Here is a tiny trained network, its code and every weight. The questions are about switching its units off for an input and a target symbol, where a switched-off unit gives its printed mean instead of its output.

import numpy as np


def w(rows, s, z=0):
    codes = np.array(rows[::2]) - 128.0
    scale = np.full(codes.shape[1], s)
    scale[-1] = z or s
    return codes * scale


def f(y):
    return y / 2 * (1 + np.tanh(0.7978845608 * (y + 0.044715 * y**3)))


def softmax(a):
    e = np.exp(a - a.max(-1, keepdims=True))
    return e / e.sum(-1, keepdims=True)


def log_softmax(a):
    a = a - a.max(-1, keepdims=True)
    return a - np.log(np.exp(a).sum(-1, keepdims=True))


def net(x, mask):
    ids = ['βγζηθλξστφω'.index(c) for c in x.split()]
    T = len(ids)
    res = E[ids] + P[:T]
    u = 0
    for l in range(3):
        r = res
        for j in range(2):
            rows = slice(3 * j, 3 * j + 3)
            q, k, v = (r @ M[l][rows].T for M in (Q, K, V))
            z = softmax(np.where(np.tri(T) > 0, q @ k.T / 3**0.5, -1e9)) @ v
            o = O[l][rows]
            res = res + np.where(mask[u + j], z, o[:, -1]) @ o[:, :-1]
        u += 2
        y = f(res @ A[l][:, :-1].T + A[l][:, -1])
        res = res + np.where(mask[u : u + 4], y, B[l][:, -1]) @ B[l][:, :-1]
        u += 4
    return log_softmax(res[-1] @ U[:, :-1].T + U[:, -1])


Q, K, V, O, A, B = {}, {}, {}, {}, {}, {}
E = w([
[180,11,175],'β',
[113,118,63],'γ',
[101,49,27],'ζ',
[3,89,112],'η',
[89,82,152],'θ',
[87,180,53],'λ',
[116,74,86],'ξ',
[104,34,63],'σ',
[185,119,109],'τ',
[193,135,55],'φ',
[170,85,116],'ω',
],0.023)
P = w([
[127,2,167],'0',
[114,174,232],'1',
[116,178,209],'2',
[114,189,198],'3',
[121,179,190],'4',
[111,181,173],'5',
[111,187,172],'6',
[101,186,158],'7',
[103,175,154],'8',
[116,186,156],'9',
[90,175,137],'10',
],0.0035)
Q[0] = w([
[139,115,89],'L0H0',
[49,154,96],'L0H0',
[110,83,79],'L0H0',
[196,204,247],'L0H1',
[68,109,100],'L0H1',
[149,157,108],'L0H1',
],0.015)
K[0] = w([
[150,80,84],'L0H0',
[112,97,151],'L0H0',
[144,24,104],'L0H0',
[195,246,186],'L0H1',
[96,145,28],'L0H1',
[117,189,91],'L0H1',
],0.013)
V[0] = w([
[86,128,191],'L0H0',
[173,142,111],'L0H0',
[169,92,219],'L0H0',
[123,18,234],'L0H1',
[253,26,177],'L0H1',
[92,153,93],'L0H1',
],0.007)
O[0] = w([
[133,142,144,81],'L0H0',
[123,164,158,106],'L0H0',
[97,203,143,120],'L0H0',
[174,61,144,255],'L0H1',
[104,86,1,236],'L0H1',
[217,244,250,132],'L0H1',
],0.0055,0.0045)
A[0] = w([
[55,170,220,184],'L0N0',
[2,128,76,52],'L0N1',
[205,88,12,135],'L0N2',
[64,89,154,4],'L0N3',
],0.0067,0.0026)
B[0] = w([
[211,110,41,143],'L0N0',
[175,245,57,163],'L0N1',
[253,153,236,255],'L0N2',
[66,150,141,137],'L0N3',
],0.0056,0.0082)
Q[1] = w([
[74,109,158],'L1H0',
[78,63,142],'L1H0',
[254,136,159],'L1H0',
[145,65,115],'L1H1',
[120,27,152],'L1H1',
[139,98,35],'L1H1',
],0.011)
K[1] = w([
[154,122,146],'L1H0',
[254,68,44],'L1H0',
[21,99,62],'L1H0',
[82,178,153],'L1H1',
[164,160,133],'L1H1',
[155,129,132],'L1H1',
],0.01)
V[1] = w([
[84,98,14],'L1H0',
[129,47,59],'L1H0',
[186,56,22],'L1H0',
[83,184,3],'L1H1',
[104,82,200],'L1H1',
[128,216,75],'L1H1',
],0.0061)
O[1] = w([
[198,87,131,170],'L1H0',
[141,93,102,222],'L1H0',
[122,226,254,254],'L1H0',
[147,205,215,101],'L1H1',
[111,85,20,120],'L1H1',
[132,122,177,87],'L1H1',
],0.0053,0.0078)
A[1] = w([
[94,55,210,231],'L1N0',
[82,32,134,110],'L1N1',
[155,71,205,250],'L1N2',
[1,124,107,1],'L1N3',
],0.0089,0.0058)
B[1] = w([
[64,93,62,211],'L1N0',
[73,174,67,156],'L1N1',
[92,49,107,251],'L1N2',
[246,95,71,136],'L1N3',
],0.012,0.011)
Q[2] = w([
[219,106,89],'L2H0',
[73,157,112],'L2H0',
[9,91,124],'L2H0',
[181,136,180],'L2H1',
[108,129,47],'L2H1',
[71,97,186],'L2H1',
],0.012)
K[2] = w([
[232,19,95],'L2H0',
[15,121,194],'L2H0',
[24,181,131],'L2H0',
[254,90,189],'L2H1',
[55,205,130],'L2H1',
[59,118,143],'L2H1',
],0.0086)
V[2] = w([
[78,154,77],'L2H0',
[139,23,93],'L2H0',
[102,253,155],'L2H0',
[151,37,243],'L2H1',
[78,178,206],'L2H1',
[101,178,85],'L2H1',
],0.0064)
O[2] = w([
[112,166,175,148],'L2H0',
[119,164,219,241],'L2H0',
[115,190,96,6],'L2H0',
[134,130,1,111],'L2H1',
[119,158,126,69],'L2H1',
[129,75,188,132],'L2H1',
],0.0086,0.018)
A[2] = w([
[92,92,99,194],'L2N0',
[249,141,162,126],'L2N1',
[70,118,135,117],'L2N2',
[236,166,141,8],'L2N3',
],0.014,0.012)
B[2] = w([
[182,168,112,247],'L2N0',
[148,182,73,203],'L2N1',
[38,184,73,193],'L2N2',
[2,120,63,140],'L2N3',
],0.016)
U = w([
[145,217,151,246],'β',
[138,151,127,236],'γ',
[166,5,120,130],'ζ',
[63,195,115,132],'η',
[120,132,99,102],'θ',
[86,45,57,15],'λ',
[77,77,160,71],'ξ',
[209,172,110,228],'σ',
[120,112,98,109],'τ',
[121,118,97,65],'φ',
[145,193,63,2],'ω',
],0.011,0.0065)

Each question gives the input, a string of symbols that net reads in full, and the target symbol t.
The units are the heads (3 rows each of Q, K, V and O) and the neurons (one row each of A and B). Each row of codes is followed by its name. A weight is (code - 128) times the scale printed after its matrix; where a second scale follows, it is the last column's (O, A, B and U).
mask holds one flag per unit, layer by layer, with each layer's heads first. A switched-off unit (its flag False) gives its mean, the last column of its rows in O or B, instead of its output. The means were averaged over made-up inputs and are rounded, as every weight is.
A unit's drop is (log p(t) with every unit on - log p(t) with that unit switched off) / (log p(t) with every unit on - log p(t) with every unit switched off).
The circuit of an input: a set's keep is (log p(t) with only the set's units on - log p(t) with every unit switched off) / (log p(t) with every unit on - log p(t) with every unit switched off). Starting from the 12 units with the biggest drops (on a tie, the unit counted first), units are removed one at a time, each time the one whose removal leaves the highest keep (on an exact tie, the one counted first), for as long as the keep stays at least 0.8.
circuit, biggest first: the units of the circuit, biggest drop first
most important unit: the unit with the biggest drop
k most important neurons: the k neurons with the biggest drops, biggest first
top k neurons in layer l: the k neurons of layer l with the biggest drops, biggest first
input θ ξ τ φ β φ θ ζ η, target β: top 2 neurons in layer 2	L2N1, L2N0
input τ φ τ θ ζ, target ζ: circuit, biggest first	L2N1, L0N2
input ξ θ θ ξ β τ θ θ σ η λ, target β: circuit, biggest first	L1N2, L2H1
input ω τ λ ζ ω θ ζ, target ζ: 2 most important neurons	L2N2, L2N0
input θ φ θ θ β ω η η, target β: most important unit	L0H1
input λ γ ξ, target ω: circuit, biggest first	L2H0, L0H1
input σ φ τ γ ξ η λ θ ξ, target ζ: 4 most important neurons	L2N1, L0N2, L2N2, L1N1
input ω ξ β σ ω φ ξ φ η, target σ: top 2 neurons in layer 2	L2N2, L2N1
input τ σ η β β β ζ φ β, target λ: 4 most important neurons	L1N0, L1N1, L2N2, L1N2
input θ θ λ σ η ζ ξ φ ζ, target σ: 4 most important neurons	L0N1, L1N0, L0N2, L2N1
input σ τ θ θ ξ, target ζ: circuit, biggest first	L2N1, L2N2
input λ λ σ, target ω: circuit, biggest first	L2H0, L2N0
input θ β ω ξ, target ξ: top 2 neurons in layer 2	L2N0, L2N1
input τ ω σ θ θ β, target λ: most important neuron	L2N2
input σ ξ ω σ ξ γ η γ, target σ: 2 most important neurons	L2N1, L2N2
input φ ω φ θ ξ θ σ τ θ η, target σ: circuit, biggest first	L1N3, L0N2, L2N2, L1N2
input θ β τ σ γ γ σ θ γ, target σ: circuit, biggest first	L1N0, L2N2
input ω φ φ, target ω: top 3 neurons in layer 2	L2N1, L2N3, L2N2
input η ω τ φ β ω γ ζ, target β: 3 most important neurons	L1N2, L1N0, L0N1
input β β η γ, target β: 2 most important neurons	L1N2, L1N0
input γ σ η η ω, target ζ: most important neuron	L1N2
input θ φ ω ω ζ θ θ σ λ σ, target ξ: 2 most important neurons	L1N1, L2N1
input γ β γ, target β: circuit, biggest first	L1N2, L1N0, L0H1
input η θ σ φ τ λ ξ, target η: 3 most important neurons	L2N2, L0N1, L0N2
input λ τ ξ, target ω: 2 most important neurons	L1N0, L2N0
input θ β σ ξ ζ θ ξ τ θ θ ξ, target ξ: 2 most important neurons	L1N1, L2N1
input θ ω σ ω ω, target ζ: 2 most important neurons	L0N1, L2N2
input θ β γ θ, target η: 3 most important neurons	L2N2, L0N2, L1N0
input ξ θ σ γ β τ ζ, target β: top 2 neurons in layer 2	L2N1, L2N0
